Below are the code and all the weights of a small trained network. Each question names an input and a target symbol and asks about switching units off, where a switched-off unit gives its printed mean instead of its output.

import numpy as np


def w(rows, s, z=0):
    codes = np.array(rows[::2]) - 128.0
    scale = np.full(codes.shape[1], s)
    scale[-1] = z or s
    return codes * scale


def f(y):
    return y / 2 * (1 + np.tanh(0.7978845608 * (y + 0.044715 * y**3)))


def softmax(a):
    e = np.exp(a - a.max(-1, keepdims=True))
    return e / e.sum(-1, keepdims=True)


def log_softmax(a):
    a = a - a.max(-1, keepdims=True)
    return a - np.log(np.exp(a).sum(-1, keepdims=True))


def net(x, mask):
    ids = ['αβγδεζηλμξπτφψω'.index(c) for c in x.split()]
    T = len(ids)
    res = E[ids] + P[:T]
    q, k, v = (res @ M[0].T for M in (Q, K, V))
    z = softmax(np.where(np.tri(T) > 0, q @ k.T / 3**0.5, -1e9)) @ v
    res = res + np.where(mask[0], z, O[0][:, -1]) @ O[0][:, :-1]
    y = f(res @ A[0][:, :-1].T + A[0][:, -1])
    res = res + np.where(mask[1:13], y, B[0][:, -1]) @ B[0][:, :-1]
    return log_softmax(res[-1] @ U[:, :-1].T + U[:, -1])


Q, K, V, O, A, B = {}, {}, {}, {}, {}, {}
E = w([
[107,77,147,168],'α',
[147,117,91,155],'β',
[124,106,114,152],'γ',
[132,174,105,103],'δ',
[195,110,144,102],'ε',
[92,121,172,119],'ζ',
[128,105,115,152],'η',
[104,144,118,131],'λ',
[157,169,94,104],'μ',
[6,125,135,191],'ξ',
[117,108,123,154],'π',
[54,161,93,178],'τ',
[115,108,115,158],'φ',
[137,105,113,145],'ψ',
[170,121,76,146],'ω',
],0.016)
P = w([
[67,230,133,129],'0',
[58,33,32,131],'1',
[99,126,157,74],'2',
[192,164,153,206],'3',
[87,19,56,96],'4',
[100,125,177,79],'5',
[242,162,204,253],'6',
[91,46,35,71],'7',
[95,121,188,81],'8',
],0.012)
Q[0] = w([
[105,53,139,81],'H0',
[171,141,90,106],'H0',
[95,2,7,137],'H0',
],0.013)
K[0] = w([
[151,90,208,145],'H0',
[174,118,74,121],'H0',
[161,179,156,245],'H0',
],0.012)
V[0] = w([
[252,188,3,27],'H0',
[129,70,56,79],'H0',
[146,239,17,250],'H0',
],0.0056)
O[0] = w([
[197,212,2,84,4],'H0',
[168,136,147,88,87],'H0',
[221,145,109,240,193],'H0',
],0.0095,0.0026)
A[0] = w([
[97,54,29,80,83],'N0',
[98,145,150,132,210],'N1',
[101,149,146,111,195],'N2',
[211,122,174,39,126],'N3',
[94,116,94,192,254],'N4',
[94,75,132,104,73],'N5',
[120,32,137,153,92],'N6',
[118,90,16,114,142],'N7',
[56,254,160,74,152],'N8',
[63,208,127,86,161],'N9',
[180,251,137,155,124],'N10',
[104,30,101,33,139],'N11',
],0.0098,0.0082)
B[0] = w([
[55,219,144,9,155],'N0',
[188,129,153,133,187],'N1',
[191,120,113,160,167],'N2',
[89,236,159,133,168],'N3',
[198,143,167,118,249],'N4',
[52,96,66,146,143],'N5',
[111,115,121,193,179],'N6',
[156,160,127,48,168],'N7',
[170,154,3,237,168],'N8',
[144,146,76,218,155],'N9',
[80,29,221,163,159],'N10',
[5,137,83,37,189],'N11',
],0.0072,0.011)
U = w([
[75,50,177,100,80],'α',
[186,194,232,117,166],'β',
[132,109,123,118,128],'γ',
[165,173,53,135,120],'δ',
[53,254,184,37,116],'ε',
[10,87,50,129,101],'ζ',
[135,118,134,122,102],'η',
[132,133,86,141,109],'λ',
[176,190,73,127,107],'μ',
[70,78,138,209,3],'ξ',
[118,107,126,123,127],'π',
[240,155,132,229,180],'τ',
[138,93,122,121,156],'φ',
[133,120,121,114,110],'ψ',
[197,119,96,99,114],'ω',
],0.0076,0.0053)

Each question gives the input, a string of symbols that net reads in full, and the target symbol t.
The units are the heads (3 rows each of Q, K, V and O) and the neurons (one row each of A and B). Each row of codes is followed by its name. A weight is (code - 128) times the scale printed after its matrix; where a second scale follows, it is the last column's (O, A, B and U).
mask holds one flag per unit, heads first, then neurons. A switched-off unit (its flag False) gives its mean, the last column of its rows in O or B, instead of its output. The means were averaged over made-up inputs and are rounded, as every weight is.
A unit's drop is (log p(t) with every unit on - log p(t) with that unit switched off) / (log p(t) with every unit on - log p(t) with every unit switched off).
The circuit of an input: a set's keep is (log p(t) with only the set's units on - log p(t) with every unit switched off) / (log p(t) with every unit on - log p(t) with every unit switched off). Starting from the 12 units with the biggest drops (on a tie, the unit counted first), units are removed one at a time, each time the one whose removal leaves the highest keep (on an exact tie, the one counted first), for as long as the keep stays at least 0.8.
circuit, biggest first: the units of the circuit, biggest drop first
most important unit: the unit with the biggest drop
k most important neurons: the k neurons with the biggest drops, biggest first
drop when u is switched off: that unit's drop, to one decimal
input ζ τ ζ τ ζ δ ε ξ, target ε: circuit, biggest first	[N0, N7]
input η ζ α ε η, target ε: circuit, biggest first	[N0, H0, N7]
input α ε α ε δ, target ε: most important unit	N0
input α ε δ ε α, target ε: circuit, biggest first	[N0, H0, N7]
input φ ε τ ω ε μ ζ η, target ζ: 2 most important neurons	[N11, N5]
input ξ τ δ ε ε ζ ε, target β: circuit, biggest first	[H0, N3, N8]
input τ φ ε ε ζ ε ε, target β: 3 most important neurons	[N3, N8, N11]
input ε τ ζ π ξ β ε ψ, target ε: circuit, biggest first	[N0, N7, N11]
input τ τ ε ψ ξ ω ε τ, target ε: circuit, biggest first	[N0, N7]
input τ ψ δ ε ξ, target ε: circuit, biggest first	[N0, H0, N7]
input ε ε ε ζ ε ε ζ γ, target ζ: circuit, biggest first	[H0, N11]
input ε ε γ φ ζ ε ε η, target ε: circuit, biggest first	[N0, N7, N11]
input τ τ ξ, target ξ: circuit, biggest first	[H0, N6]
input δ α α ε ζ, target ε: most important unit	H0
input μ ε ξ ξ ζ α, target α: 2 most important neurons	[N8, N9]
input ζ τ ε γ ε τ, target τ: 2 most important neurons	[N11, N8]
input α ε ζ ξ ε, target ξ: drop when H0 is switched off	1.6
input ε ε ζ ε τ λ ε ζ, target ε: drop when N0 is switched off	0.5
input ε ε ε ε φ, target ε: drop when H0 is switched off	0.2
input β π φ η δ τ, target τ: most important unit	N11
